Each new row is followed by what is left of it after taking away its nearest point in the smallest flat space through zero that holds the rows named last above it.
Kufe:
[[ 1.95 -0.10  2.44  1.13  2.33  1.72 -2.09  0.55  0.35  0.90  0.17  0.64
   1.65  0.00 -0.26  1.72  1.36  2.60 -0.52 -1.81 -0.26  2.51 -1.62 -0.58
   1.97  0.24  0.30  0.19  2.33 -0.90 -0.04  1.25 -1.25 -0.48 -0.34 -1.04]
 [ 1.91  0.46  2.01  1.79  2.53  1.87 -2.31  0.39  0.86  1.46  0.62  0.91
   3.21  0.69 -0.25  1.65  1.60  2.78  0.12 -2.91 -0.56  2.50 -0.36 -1.37
   0.62 -0.60  0.34 -0.51  2.33 -0.85 -0.66  1.35 -1.34 -0.62 -2.17 -1.47]
 [ 1.72 -1.44  1.83  2.75  3.05  1.36 -3.47 -0.16  1.71 -0.44 -0.27  0.86
   1.50 -0.37 -1.54  2.43  1.18  1.22 -0.11 -1.94  0.88  2.28 -1.06  0.37
   1.39  0.46 -1.68 -1.48  2.25 -0.63  0.28  1.11 -2.23 -0.78  0.15 -1.09]]
New rows:
[ 1.31 -0.32  2.89 -0.62  1.87  1.47 -1.36  2.09 -0.71  1.33  0.40  0.77
  1.52  0.03  1.14  0.96  0.77  2.68 -2.06  0.62 -3.03  4.16  1.21 -2.11
  5.45 -1.14  0.56  1.99  1.88 -2.67  1.25  0.93 -0.39 -0.73  3.61 -0.87] => [-0.71 -0.65 -0.15 -0.09  0.31 -0.26 -0.48  0.98  0.27  0.05  0.31  0.53
  1.13  0.34  0.55 -0.25 -0.43 -0.53 -0.78  1.35 -2.28  1.64  4.12 -1.58
  2.13 -1.90 -0.99  0.15 -0.37 -1.61  1.00 -0.26  0.07 -0.59  2.78 -0.27]
[-3.22  2.37 -1.03 -0.94 -0.01 -1.55  4.42  1.77  0.79 -4.85 -2.81  0.74
  0.55  0.74 -1.62  0.65 -2.07 -2.01 -0.98  1.02 -1.97 -3.61 -4.70  0.34
 -0.45  1.03  0.11 -2.51 -2.27 -0.59 -1.14 -0.10  2.36 -0.67  0.43 -1.42] => [-2.11  2.58  0.21 -0.05  1.40 -0.49  3.16  2.04  1.17 -4.06 -2.51  1.22
  2.16  1.04 -1.73  1.59 -1.18 -0.40 -1.02 -0.48 -2.27 -2.16 -5.12 -0.35
  0.13  0.81  0.35 -2.66 -0.93 -1.09 -1.43  0.67  1.63 -1.00 -0.55 -2.20]
[ 2.17  0.43  1.54  0.29  3.29  0.38 -0.39  1.25  3.13 -0.70  1.20  1.34
  1.98  1.43 -0.78  0.50  2.38 -0.33 -0.42  1.98  5.21  1.09  0.18  0.73
 -1.35 -0.19 -1.63  1.45  2.20 -0.21 -0.95 -0.68 -4.58 -3.56 -2.67  0.42] => [ 1.37  1.12  0.93 -1.68  1.55 -0.31  1.69  1.53  1.80 -0.51  1.20  0.75
  0.53  1.36  0.21 -0.81  1.71 -0.78 -0.74  3.49  4.71 -0.01  0.03  0.75
 -1.31 -0.07 -0.46  2.81  1.09  0.03 -0.86 -1.26 -3.25 -3.05 -1.98  1.17]

Bovi:
[[ 1.98  0.73 -1.72  0.44  0.79  4.00  2.78 -0.71  0.87 -0.22  0.85  2.93
   1.18 -0.17  0.31  1.83 -0.92 -0.04 -1.16  0.43  0.91 -1.40  1.60 -1.10
   0.17  0.76  1.36  0.08 -1.01  0.35  0.38 -0.99 -1.57  0.65 -0.61  0.24]
 [ 3.08  0.66 -0.65  1.67 -1.62  6.55  5.32  1.51  1.73 -0.55  1.01  3.62
   1.98 -1.15  0.56  2.14  1.49 -0.13 -0.84 -1.21  1.54 -2.88  1.81  0.02
  -0.04  1.21  0.24  0.86 -3.31  0.08 -2.14 -1.54 -0.68  2.44 -0.93  0.71]
 [ 1.49  0.97 -1.97 -0.25 -3.24  8.19  4.93  0.64  2.39 -0.42  0.28  2.77
  -0.02 -0.65 -1.05  3.50  1.98  1.48 -0.93 -0.52  4.00 -1.04  1.85 -0.20
   1.89  1.94  0.17  2.62 -2.10  1.47  1.34 -1.24 -0.90  1.50 -2.50 -1.48]
 [ 0.77 -0.16 -0.99  1.23 -3.04  6.16  4.26 -2.20  2.03 -1.06  0.08  2.40
   0.34 -0.38  0.28  4.35  1.08  1.27 -4.43 -1.94  3.41 -3.58  0.85 -1.48
  -0.74  1.67  2.26  4.18 -0.78 -1.96 -2.95 -1.68 -0.49  2.59 -0.50 -1.14]]
New rows:
[-2.64 -1.46  1.64  1.34 -1.66 -0.63 -0.30 -0.92 -1.29  0.14 -0.71 -3.34
  2.56  0.60 -1.59  1.32 -0.11  0.53 -1.30 -1.99 -1.85  0.52  0.49  1.69
 -0.24 -0.04 -2.99  2.31  0.54 -1.70 -2.42 -0.70  3.46  3.56  1.66 -2.55] => [-1.14 -0.48 -0.16  0.76  0.73  0.87  0.41 -0.95 -1.29  0.49  0.08 -1.42
  3.31  0.77 -1.69  1.40 -1.84  0.13 -0.39 -0.23 -2.17  1.21  1.88  1.05
  0.70  0.07 -2.51  0.50  0.20 -0.01  0.38 -0.87  1.79  2.65  0.96 -2.12]
[-3.14 -1.75  0.10 -0.59  2.76 -1.92 -1.32 -2.28  0.64  1.24 -0.88 -2.66
 -1.36  0.16  0.31 -0.30  0.86 -0.58  2.08 -0.56 -0.05  2.06 -3.14 -0.02
  0.98  0.25 -1.23  0.34 -1.09  1.38  1.97  0.54  2.31 -1.22 -1.05 -0.93] => [-1.46 -1.54 -0.24  0.55  3.04  0.39  0.89 -2.30  1.16  0.93 -0.21 -0.65
  0.00 -0.25  1.06  0.63  0.67 -1.01  1.10 -1.01  0.01  0.21 -2.29 -0.49
  0.30  0.60 -0.45  0.35 -2.33  0.82  0.34 -0.28  1.70 -0.09 -0.90 -0.15]
[-0.62 -1.90  1.55  2.02  1.08 -3.89 -0.82  1.35  2.76  3.82 -0.13 -2.82
 -0.23  2.24  0.76 -2.17 -2.70 -2.57 -0.01 -0.34 -0.66 -1.56 -2.68  2.45
 -3.75 -1.43 -0.55 -2.68  1.41  3.93 -0.19  1.16  1.61  3.00  1.92  0.53] => [-0.30 -1.40  0.03  1.47  0.05 -0.19  1.03  0.57  3.83  3.64 -0.08 -1.53
 -0.59  2.28  0.11 -0.09 -2.52 -1.62 -1.03 -0.13  1.49 -1.78 -1.77  1.77
 -2.74 -0.46  0.18 -1.21  1.23  4.61  1.27  0.61  0.78  3.27  0.71 -0.57]

pul, 3 rows:
[[ 0.08 -0.04  2.08 -0.08 -0.61 -2.44 -1.82  0.77 -1.00  3.12  2.12 -2.23
  -2.33 -1.83  2.43 -1.34  3.75  0.22  1.58 -0.80 -1.04 -3.75  0.99  0.34
   1.63  0.52 -1.51 -3.40  0.91 -3.25  1.59  1.45 -1.44  3.07 -0.71  1.86]
 [-0.25 -2.07  0.86 -2.35  1.67 -3.80 -1.13  0.22 -0.36  1.57 -0.93  1.00
   0.62 -0.98  1.78 -2.77  3.37 -1.98  1.38 -0.51 -1.09 -0.15  0.81 -0.45
  -0.26  2.09  0.73 -3.08 -0.84  1.80 -2.43  1.62  1.35  4.70 -2.00  1.03]
 [ 0.18 -1.23  1.09 -1.03  0.80 -2.91 -1.09  0.02 -0.68  1.99  0.55  0.21
  -0.66 -1.20  1.71 -1.82  3.20 -1.31  1.32 -0.41 -0.87 -1.39  0.63  0.09
   0.62  1.64 -0.32 -3.11 -0.30  0.18 -0.52  1.61  0.35  3.07 -1.25  1.23]]
New rows:
[ 2.17 -1.85 -0.11 -0.66  0.63 -0.51 -0.90 -0.13  1.26  0.72  1.03  1.46
  2.28  1.22  0.99 -1.64  4.13 -0.04 -0.43 -1.11  0.50  1.89 -1.15  2.17
  0.29  3.32  0.22 -3.39  0.46  0.32 -0.03  1.03  0.55 -0.82  0.71  1.64] => [ 1.47 -0.80 -0.21 -0.51 -0.29  1.01 -0.85  0.78  1.80 -0.10  0.46 -0.10
  2.61  1.73  0.53 -0.95  2.56  1.58 -1.06 -1.30  0.71  2.05 -1.06  1.74
 -0.18  1.61  0.50 -1.42  1.21 -1.22  0.19 -0.25 -0.26 -1.19  1.27  1.13]
[-2.32 -0.67 -0.53  1.92  2.03  0.01 -2.91 -2.88  1.99 -1.68 -3.60  2.29
 -3.35 -0.07  1.98 -0.20 -0.90 -2.88 -0.46 -1.29 -0.21  2.29 -2.06 -2.51
 -1.24 -1.20  1.05  2.05 -0.73  1.30 -2.17 -1.28 -1.70  1.70  3.56 -1.23] => [-1.94 -0.32  0.03  2.68  1.52 -0.14 -3.25 -2.98  1.52 -0.70 -2.21  1.60
 -4.63 -0.63  2.47  0.02 -0.05 -2.66 -0.10 -1.36 -0.31  0.79 -1.99 -2.05
 -0.32 -1.13  0.08  1.09 -0.33 -0.09 -0.73 -0.82 -2.47  1.36  3.80 -0.68]
[-2.17 -0.25 -1.96 -2.07  2.13 -0.62 -2.37  0.88  0.90  0.42 -1.22  0.86
 -1.76  0.30  2.56 -0.19  1.63 -1.18 -1.51 -2.11 -2.61 -2.88  0.43 -0.17
 -1.93 -0.47 -0.71 -2.26 -1.14  1.18 -2.19  1.74  2.60  5.48  0.05  3.67] => [-1.57  0.87 -2.77 -0.20  1.31  1.85 -1.32  0.12  0.97 -0.65 -0.29  1.08
 -2.28  0.96  1.16  1.82 -0.56 -0.47 -2.42 -1.52 -1.75 -2.56 -0.37  0.42
 -1.57 -1.27 -1.36 -0.57 -0.94  0.81 -0.42  1.01  2.05  1.56  1.44  2.96]

bip, 2 rows:
[[-0.04 -4.72  1.70  2.13  1.03  1.95 -0.63  3.49  1.86 -3.87  3.15  0.71
   1.09  1.98  2.42  0.14 -1.25 -1.22  0.82 -0.74  5.32 -0.81  1.47 -1.62
   3.69  1.04  2.55 -1.61  2.93 -0.46  2.03  3.17 -3.22 -1.02 -0.10 -1.65]
 [ 2.97 -3.77  0.60  2.69  1.41 -0.09 -5.06  2.38  1.79 -3.43  2.22  1.76
   0.84  4.84  3.46  2.08  0.35 -3.51 -0.22 -2.04  2.00  1.11 -1.08 -0.57
   0.06  1.75  0.64 -1.24  2.05 -1.37  2.09  3.25  2.22 -1.35 -1.17 -4.92]]
New rows:
[ 2.82 -0.69 -1.33 -2.21 -3.75  3.63  2.27 -0.73 -1.16  1.99  3.53 -1.77
  1.58  0.89  1.63 -0.62 -4.84  0.38  0.04  1.49  0.95  0.97 -2.11  0.60
  5.68  2.67 -1.70 -0.96  0.68  0.27 -0.05  1.63 -2.54  2.19 -1.06  2.26] => [ 3.84  0.06 -1.86 -2.22 -3.72  2.76  0.83 -1.42 -1.35  2.49  2.93 -1.48
  1.40  1.68  1.76  0.02 -4.18 -0.28 -0.39  1.12 -0.66  1.69 -3.11  1.10
  4.11  2.82 -2.58 -0.69  0.11  0.00 -0.22  1.37 -0.41  2.17 -1.41  1.30]
[ 5.22 -1.15 -0.71  0.94  0.92 -2.57 -1.00  0.15  3.33 -1.14  0.60  1.83
 -2.47  4.63  0.41  0.70  2.16 -2.69  0.88  1.41 -0.92 -0.42 -1.16  1.45
 -2.70 -0.53  0.01  1.59  0.53 -0.24 -1.15  2.85  3.52 -0.03 -0.47 -4.39] => [ 2.78 -0.47 -0.34 -0.17  0.29 -1.51  2.80 -0.02  2.81 -0.31  0.39  0.76
 -2.60  1.69 -1.18 -0.92  1.24 -0.45  1.47  2.70  0.15 -1.73  0.46  1.09
 -0.88 -1.43  0.78  1.78  0.35  0.64 -1.82  1.81  0.08  0.55  0.43 -1.22]

rated, 4 rows:
[[-1.39 -1.51  0.47  1.25  1.87 -0.20 -0.37  1.35  2.33 -0.72 -1.84  1.93
  -0.72  0.86  0.70 -2.25 -0.56 -2.73  2.24  0.30 -0.18 -0.44  0.56 -1.95
   0.01 -0.59 -1.05 -0.87  1.40 -1.35 -0.21 -2.06 -1.13  1.15  2.66  0.50]
 [-3.64 -3.36 -2.35 -0.60  5.34  0.83  1.67  2.00 -3.18 -1.76 -1.09  1.89
   0.94  0.48  0.41 -1.40  0.52 -4.06  3.05  2.44  1.86 -1.00 -0.71 -4.97
  -0.63  0.55 -2.46 -1.82  3.33 -1.26 -0.26 -4.39 -0.34  2.33  3.74 -1.27]
 [-0.27 -1.17  3.07  2.09 -0.06  0.85 -2.74  1.50  7.24 -0.72 -3.46  4.74
  -2.52  0.09  2.33 -3.13 -1.89 -2.77  2.88 -0.11 -0.71  0.22  1.03  0.77
  -0.16 -2.19 -1.10  0.76  1.28 -2.38  0.16 -1.85 -2.76 -0.22  3.82  0.83]
 [-0.31 -1.87  1.31  0.53  1.38 -0.13 -1.79  0.67  1.79 -1.53 -2.00  1.74
  -1.25 -0.39  0.46 -0.64  0.57 -0.40  1.70  0.83  1.12 -1.93  0.37  0.12
  -0.21 -2.69  0.77 -1.71  1.66 -1.00  1.24 -0.14 -1.64  0.35  1.53 -0.77]]
New rows:
[-1.69 -0.37  0.81 -1.16 -0.77 -0.12 -1.54 -1.36  2.08 -1.49 -0.57  2.10
 -1.03  1.41  0.80 -1.74 -1.73 -2.88  1.80 -0.15 -0.70 -0.49  0.36 -0.33
  0.92 -0.73 -2.08 -1.84  1.45  0.68 -1.75 -2.97  1.19  2.34  3.33 -0.32] => [-0.66  0.53  0.43 -2.06 -1.88 -0.32 -1.33 -2.40  0.06 -1.16  0.74  0.33
 -0.50  0.83  0.01  0.05 -0.96 -0.62  0.16 -0.32 -0.38 -0.67  0.01  0.98
  0.96 -0.63 -0.90 -1.79  0.54  1.76 -1.37 -1.15  2.01  1.67  1.17 -0.81]
